Below are the code and all the weights of a small trained network. Each question names an input and a target symbol and asks about switching units off, where a switched-off unit gives its printed mean instead of its output.

import numpy as np


def w(rows, s, z=0):
    codes = np.array(rows[::2]) - 128.0
    scale = np.full(codes.shape[1], s)
    scale[-1] = z or s
    return codes * scale


def norm(h):
    return h / np.sqrt((h * h).mean(-1, keepdims=True) + 1e-5)


def f(y):
    return np.maximum(y, 0)


def softmax(a):
    e = np.exp(a - a.max(-1, keepdims=True))
    return e / e.sum(-1, keepdims=True)


def log_softmax(a):
    a = a - a.max(-1, keepdims=True)
    return a - np.log(np.exp(a).sum(-1, keepdims=True))


def net(x, mask):
    ids = ['ΦΨδζηπω'.index(c) for c in x.split()]
    T = len(ids)
    res = E[ids] + P[:T]
    q, k, v = (norm(res) @ M[0].T for M in (Q, K, V))
    z = softmax(np.where(np.tri(T) > 0, q @ k.T / 2**0.5, -1e9)) @ v
    res = res + np.where(mask[0], z, O[0][:, -1]) @ O[0][:, :-1]
    y = f(norm(res) @ A[0][:, :-1].T + A[0][:, -1])
    res = res + np.where(mask[1:17], y, B[0][:, -1]) @ B[0][:, :-1]
    return log_softmax(norm(res)[-1] @ U[:, :-1].T + U[:, -1])


Q, K, V, O, A, B = {}, {}, {}, {}, {}, {}
E = w([
[115,174,124],'Φ',
[118,150,130],'Ψ',
[141,118,133],'δ',
[118,119,96],'ζ',
[109,113,129],'η',
[139,119,89],'π',
[4,174,106],'ω',
],0.046)
P = w([
[123,253,145],'0',
[197,165,70],'1',
[242,161,66],'2',
[95,251,176],'3',
[178,141,87],'4',
[249,172,56],'5',
],0.0067)
Q[0] = w([
[127,128,149],'head 1',
[253,144,105],'head 1',
],0.017)
K[0] = w([
[166,136,163],'head 1',
[12,1,170],'head 1',
],0.0084)
V[0] = w([
[55,95,88],'head 1',
[147,160,2],'head 1',
],0.0062)
O[0] = w([
[163,132,178,178],'head 1',
[207,205,1,254],'head 1',
],0.0069,0.0044)
A[0] = w([
[189,186,237,22],'neuron 1',
[211,37,137,133],'neuron 2',
[104,49,86,129],'neuron 3',
[32,174,66,77],'neuron 4',
[76,88,69,105],'neuron 5',
[146,64,166,79],'neuron 6',
[251,107,135,137],'neuron 7',
[107,112,137,89],'neuron 8',
[61,115,76,126],'neuron 9',
[49,189,122,109],'neuron 10',
[181,138,105,137],'neuron 11',
[129,129,122,82],'neuron 12',
[46,67,142,132],'neuron 13',
[81,127,98,44],'neuron 14',
[26,125,113,105],'neuron 15',
[176,198,160,2],'neuron 16',
],0.014,0.0035)
B[0] = w([
[24,120,171,165],'neuron 1',
[50,55,47,174],'neuron 2',
[107,148,57,171],'neuron 3',
[199,184,194,255],'neuron 4',
[100,117,80,195],'neuron 5',
[54,101,49,132],'neuron 6',
[157,223,237,214],'neuron 7',
[142,119,138,132],'neuron 8',
[125,53,137,201],'neuron 9',
[115,8,124,221],'neuron 10',
[75,89,118,215],'neuron 11',
[121,134,128,128],'neuron 12',
[178,88,225,158],'neuron 13',
[75,118,117,152],'neuron 14',
[131,218,103,181],'neuron 15',
[101,109,6,179],'neuron 16',
],0.021,0.0074)
U = w([
[113,126,149,174],'Φ',
[157,86,108,131],'Ψ',
[168,85,186,254],'δ',
[176,219,134,154],'ζ',
[15,8,110,28],'η',
[74,210,73,70],'π',
[51,130,129,137],'ω',
],0.016,0.0063)

Each question gives the input, a string of symbols that net reads in full, and the target symbol t.
The units are the heads (2 rows each of Q, K, V and O) and the neurons (one row each of A and B). Each row of codes is followed by its name. A weight is (code - 128) times the scale printed after its matrix; where a second scale follows, it is the last column's (O, A, B and U).
mask holds one flag per unit, heads first, then neurons. A switched-off unit (its flag False) gives its mean, the last column of its rows in O or B, instead of its output. The means were averaged over made-up inputs and are rounded, as every weight is.
A unit's drop is (log p(t) with every unit on - log p(t) with that unit switched off) / (log p(t) with every unit on - log p(t) with every unit switched off).
The circuit of an input: a set's keep is (log p(t) with only the set's units on - log p(t) with every unit switched off) / (log p(t) with every unit on - log p(t) with every unit switched off). Starting from the 12 units with the biggest drops (on a tie, the unit counted first), units are removed one at a time, each time the one whose removal leaves the highest keep (on an exact tie, the one counted first), for as long as the keep stays at least 0.8.
circuit, biggest first: the units of the circuit, biggest drop first
most important unit: the unit with the biggest drop
top k neurons: the k neurons with the biggest drops, biggest first
drop when u is switched off: that unit's drop, to one decimal
input ζ ζ ζ, target ζ: top neuron => neuron 10
input η Φ ζ η Φ, target η: top 3 neurons => neuron 7; neuron 10; neuron 16
input π π δ π Ψ π, target π: top 2 neurons => neuron 4; neuron 10
input π δ π η ζ δ, target η: top 4 neurons => neuron 2; neuron 4; neuron 6; neuron 15
input Ψ δ ω π Φ, target Ψ: top 4 neurons => neuron 7; neuron 10; neuron 15; neuron 16
input Ψ Ψ Φ η Φ, target Ψ: top 3 neurons => neuron 7; neuron 10; neuron 16
input π ω ζ Ψ ζ, target π: top 2 neurons => neuron 10; neuron 3
input Φ π ζ ζ, target Ψ: top 2 neurons => neuron 7; neuron 4
input ζ η π δ, target ω: circuit, biggest first => neuron 1; neuron 7; neuron 16
input π ζ η, target π: top 2 neurons => neuron 10; neuron 4
input δ π Φ Ψ Ψ, target δ: top 3 neurons => neuron 4; neuron 2; neuron 10
input η Φ π δ, target ω: top 2 neurons => neuron 10; neuron 1
input η η Φ, target η: top 4 neurons => neuron 7; neuron 10; neuron 15; neuron 1
input η δ Φ δ δ, target η: most important unit => neuron 2
input Φ Ψ Ψ Ψ, target η: top 4 neurons => neuron 10; neuron 7; neuron 16; neuron 1
input η π ω π, target ζ: top 2 neurons => neuron 10; neuron 2
input η δ Ψ ζ, target Ψ: top 3 neurons => neuron 7; neuron 4; neuron 9
input ζ η Ψ η, target δ: drop when neuron 10 is switched off => 0.3
input π δ ζ, target π: drop when neuron 6 is switched off => 0.0
input Ψ Φ δ η η, target Ψ: most important unit => neuron 7
input Φ η η Ψ, target η: drop when neuron 10 is switched off => 1.6
input π ω δ ζ η, target π: drop when head 1 is switched off => 0.1
